Below are the code and all the weights of a small trained network. Each question names an input and a target symbol and asks about switching units off, where a switched-off unit gives its printed mean instead of its output.

import numpy as np


def w(rows, s, z=0):
    codes = np.array(rows[::2]) - 128.0
    scale = np.full(codes.shape[1], s)
    scale[-1] = z or s
    return codes * scale


def f(y):
    return y / 2 * (1 + np.tanh(0.7978845608 * (y + 0.044715 * y**3)))


def softmax(a):
    e = np.exp(a - a.max(-1, keepdims=True))
    return e / e.sum(-1, keepdims=True)


def log_softmax(a):
    a = a - a.max(-1, keepdims=True)
    return a - np.log(np.exp(a).sum(-1, keepdims=True))


def net(x, mask):
    ids = ['ΔΞΣαγεημπφψ'.index(c) for c in x.split()]
    T = len(ids)
    res = E[ids] + P[:T]
    u = 0
    for l in range(2):
        q, k, v = (res @ M[l].T for M in (Q, K, V))
        z = softmax(np.where(np.tri(T) > 0, q @ k.T / 3**0.5, -1e9)) @ v
        res = res + np.where(mask[u], z, O[l][:, -1]) @ O[l][:, :-1]
        u += 1
        y = f(res @ A[l][:, :-1].T + A[l][:, -1])
        res = res + np.where(mask[u : u + 16], y, B[l][:, -1]) @ B[l][:, :-1]
        u += 16
    return log_softmax(res[-1] @ U[:, :-1].T + U[:, -1])


Q, K, V, O, A, B = {}, {}, {}, {}, {}, {}
E = w([
[111,167,136,16,192,202],'Δ',
[68,139,78,186,226,144],'Ξ',
[160,39,163,102,156,92],'Σ',
[128,103,188,187,163,145],'α',
[84,94,53,59,144,69],'γ',
[39,137,24,162,205,168],'ε',
[240,180,152,145,179,103],'η',
[179,26,194,75,60,175],'μ',
[92,158,163,105,190,93],'π',
[136,205,163,86,13,78],'φ',
[119,249,131,145,103,40],'ψ',
],0.016)
P = w([
[34,185,255,238,22,198],'0',
[47,181,190,219,103,174],'1',
[71,157,160,197,160,147],'2',
[93,137,148,170,192,128],'3',
[119,125,132,137,221,103],'4',
[144,124,125,97,240,87],'5',
[166,130,139,44,251,72],'6',
[145,132,136,74,235,97],'7',
],0.0053)
Q[0] = w([
[71,123,79,106,181,175],'0.h1',
[26,68,92,108,255,107],'0.h1',
[35,119,151,190,206,183],'0.h1',
],0.0097)
K[0] = w([
[164,148,100,37,115,126],'0.h1',
[181,85,77,73,159,87],'0.h1',
[255,100,109,39,162,137],'0.h1',
],0.011)
V[0] = w([
[159,169,182,110,197,176],'0.h1',
[60,223,159,2,157,247],'0.h1',
[12,77,106,78,93,74],'0.h1',
],0.0054)
O[0] = w([
[153,58,105,175,185,140,191],'0.h1',
[120,65,122,196,93,135,249],'0.h1',
[17,2,122,192,248,147,233],'0.h1',
],0.0066,0.0018)
A[0] = w([
[180,82,145,123,73,186,129],'0.n1',
[124,202,71,98,139,214,123],'0.n2',
[118,85,108,141,116,22,41],'0.n3',
[57,83,94,114,187,96,84],'0.n4',
[79,176,118,84,180,19,157],'0.n5',
[195,152,117,195,171,211,84],'0.n6',
[172,83,146,138,204,137,84],'0.n7',
[96,120,97,130,18,7,196],'0.n8',
[151,209,254,176,127,121,213],'0.n9',
[145,64,96,176,89,46,181],'0.n10',
[90,71,101,148,107,124,75],'0.n11',
[110,82,152,80,84,178,116],'0.n12',
[150,75,29,112,99,94,86],'0.n13',
[147,55,85,31,78,178,94],'0.n14',
[158,92,123,91,176,163,99],'0.n15',
[81,169,117,165,109,86,251],'0.n16',
],0.0086,0.003)
B[0] = w([
[92,132,117,159,68,11,140],'0.n1',
[154,16,108,126,101,124,143],'0.n2',
[121,134,105,23,120,170,136],'0.n3',
[49,96,135,215,167,135,254],'0.n4',
[150,192,72,140,177,94,213],'0.n5',
[154,89,123,47,142,108,181],'0.n6',
[170,109,193,177,69,158,186],'0.n7',
[210,191,112,38,95,129,146],'0.n8',
[188,66,94,185,174,195,191],'0.n9',
[153,157,175,3,153,221,140],'0.n10',
[27,116,112,71,118,163,152],'0.n11',
[162,117,76,135,133,116,136],'0.n12',
[72,97,174,56,164,129,131],'0.n13',
[127,52,134,164,128,21,146],'0.n14',
[126,55,223,180,87,98,153],'0.n15',
[224,184,112,97,143,121,184],'0.n16',
],0.0073,0.0084)
Q[1] = w([
[104,122,52,164,143,139],'1.h1',
[129,129,141,210,254,11],'1.h1',
[197,93,173,142,134,143],'1.h1',
],0.0088)
K[1] = w([
[168,93,165,111,117,183],'1.h1',
[115,49,204,15,210,3],'1.h1',
[235,228,170,133,112,12],'1.h1',
],0.0062)
V[1] = w([
[134,205,207,52,158,174],'1.h1',
[68,56,155,125,24,160],'1.h1',
[134,126,174,255,171,121],'1.h1',
],0.0063)
O[1] = w([
[169,254,220,90,236,166,12],'1.h1',
[139,24,181,137,168,92,7],'1.h1',
[165,195,211,181,87,249,253],'1.h1',
],0.0099,0.0037)
A[1] = w([
[106,131,200,80,86,147,218],'1.n1',
[110,115,111,186,220,157,134],'1.n2',
[90,103,73,144,92,64,186],'1.n3',
[121,144,216,137,121,184,4],'1.n4',
[149,59,165,85,145,93,91],'1.n5',
[149,110,104,95,85,99,160],'1.n6',
[99,242,60,116,122,98,201],'1.n7',
[89,130,80,88,188,72,10],'1.n8',
[193,248,170,132,109,132,2],'1.n9',
[210,90,128,149,84,156,83],'1.n10',
[165,95,110,134,107,135,176],'1.n11',
[81,81,60,132,142,126,44],'1.n12',
[222,125,155,52,165,158,48],'1.n13',
[102,177,72,148,180,153,126],'1.n14',
[208,142,102,135,118,129,17],'1.n15',
[182,140,133,194,136,143,170],'1.n16',
],0.011,0.0051)
B[1] = w([
[116,150,3,151,176,78,134],'1.n1',
[125,105,143,16,95,120,251],'1.n2',
[147,141,72,124,198,146,197],'1.n3',
[161,59,185,188,185,117,155],'1.n4',
[136,202,130,104,62,175,158],'1.n5',
[96,155,187,65,188,184,140],'1.n6',
[163,70,158,142,152,82,202],'1.n7',
[120,164,189,228,98,187,185],'1.n8',
[110,39,95,121,175,143,210],'1.n9',
[104,184,200,125,159,25,180],'1.n10',
[145,214,121,126,89,83,157],'1.n11',
[184,124,165,158,124,67,204],'1.n12',
[23,209,128,170,34,209,163],'1.n13',
[149,209,156,142,94,80,219],'1.n14',
[52,107,135,132,88,75,162],'1.n15',
[131,131,95,66,127,148,205],'1.n16',
],0.0065,0.019)
U = w([
[110,134,119,151,97,116,42],'Δ',
[74,124,99,178,76,125,80],'Ξ',
[133,142,134,140,118,117,13],'Σ',
[179,134,152,141,148,131,3],'α',
[88,94,149,75,123,132,103],'γ',
[137,101,89,153,128,111,89],'ε',
[105,190,135,178,73,164,182],'η',
[128,142,147,119,70,86,80],'μ',
[71,162,157,152,153,92,74],'π',
[84,163,133,4,135,115,130],'φ',
[200,183,69,120,154,114,143],'ψ',
],0.012,0.0046)

Each question gives the input, a string of symbols that net reads in full, and the target symbol t.
The units are the heads (3 rows each of Q, K, V and O) and the neurons (one row each of A and B). Each row of codes is followed by its name. A weight is (code - 128) times the scale printed after its matrix; where a second scale follows, it is the last column's (O, A, B and U).
mask holds one flag per unit, layer by layer, with each layer's heads first. A switched-off unit (its flag False) gives its mean, the last column of its rows in O or B, instead of its output. The means were averaged over made-up inputs and are rounded, as every weight is.
A unit's drop is (log p(t) with every unit on - log p(t) with that unit switched off) / (log p(t) with every unit on - log p(t) with every unit switched off).
The circuit of an input: a set's keep is (log p(t) with only the set's units on - log p(t) with every unit switched off) / (log p(t) with every unit on - log p(t) with every unit switched off). Starting from the 12 units with the biggest drops (on a tie, the unit counted first), units are removed one at a time, each time the one whose removal leaves the highest keep (on an exact tie, the one counted first), for as long as the keep stays at least 0.8.
units of the circuit, in order: the units of the circuit, biggest drop first
k most important neurons: the k neurons with the biggest drops, biggest first
k most important neurons of layer l: the k neurons of layer l with the biggest drops, biggest first
input Δ α η Ξ φ Ξ ε, target ψ: most important neuron	0.n4
input ψ γ α μ γ α, target μ: 4 most important neurons	0.n14; 0.n4; 0.n1; 0.n9
input Ξ η η α φ μ, target φ: units of the circuit, in order	0.n4; 1.h1
input γ Ξ Ξ α η, target η: units of the circuit, in order	1.n13; 1.h1
input Σ η Ξ μ Ξ, target ε: units of the circuit, in order	1.h1; 0.n14; 0.n1; 1.n13
input Ξ Ξ μ ε π, target ε: 2 most important neurons	0.n14; 0.n1
input η Ξ Δ, target η: units of the circuit, in order	1.h1; 0.h1
input Δ μ Ξ Ξ η γ Δ, target γ: units of the circuit, in order	1.n14; 0.h1; 0.n16
input γ μ γ μ Ξ α ψ μ, target ψ: 3 most important neurons	0.n4; 1.n2; 0.n5
input Ξ Ξ Ξ η Ξ Ξ φ, target φ: units of the circuit, in order	0.n8; 1.n6
input Ξ Ξ α, target α: units of the circuit, in order	1.n4; 1.h1; 1.n13
input γ Ξ Δ η, target η: units of the circuit, in order	1.n13; 0.n4; 1.h1
input Ξ Ξ Ξ γ γ γ Δ Ξ, target γ: 2 most important neurons of layer 0	0.n4; 0.n15
input γ φ γ η μ π, target ε: units of the circuit, in order	1.h1; 0.n14; 0.n1; 0.n5
input Ξ α Ξ γ Ξ Ξ φ μ, target φ: units of the circuit, in order	1.h1; 0.n8
input γ Ξ Ξ ψ ε ψ Ξ α, target ψ: units of the circuit, in order	1.h1; 0.n4; 0.n8; 1.n10
input α φ Ξ π, target α: units of the circuit, in order	1.h1; 1.n4; 1.n13; 1.n15
input Ξ Δ Ξ η Ξ, target ψ: 4 most important neurons	0.n4; 1.n8; 1.n2; 1.n13
input Ξ Δ γ Δ, target γ: units of the circuit, in order	1.n14; 0.h1; 1.h1
input Ξ ε Ξ, target η: 3 most important neurons	1.n9; 1.n7; 0.n16
input Σ Ξ Ξ, target φ: most important neuron of layer 0	0.n4
input Ξ ψ η φ, target ψ: 3 most important neurons of layer 1	1.n2; 1.n7; 1.n9
input Δ Ξ ε, target γ: 2 most important neurons of layer 1	1.n2; 1.n8
input Ξ ε η Ξ μ η, target μ: 2 most important neurons	0.n14; 0.n1
input Ξ γ α Δ ε μ Ξ α, target μ: 4 most important neurons of layer 1	1.n10; 1.n11; 1.n5; 1.n9
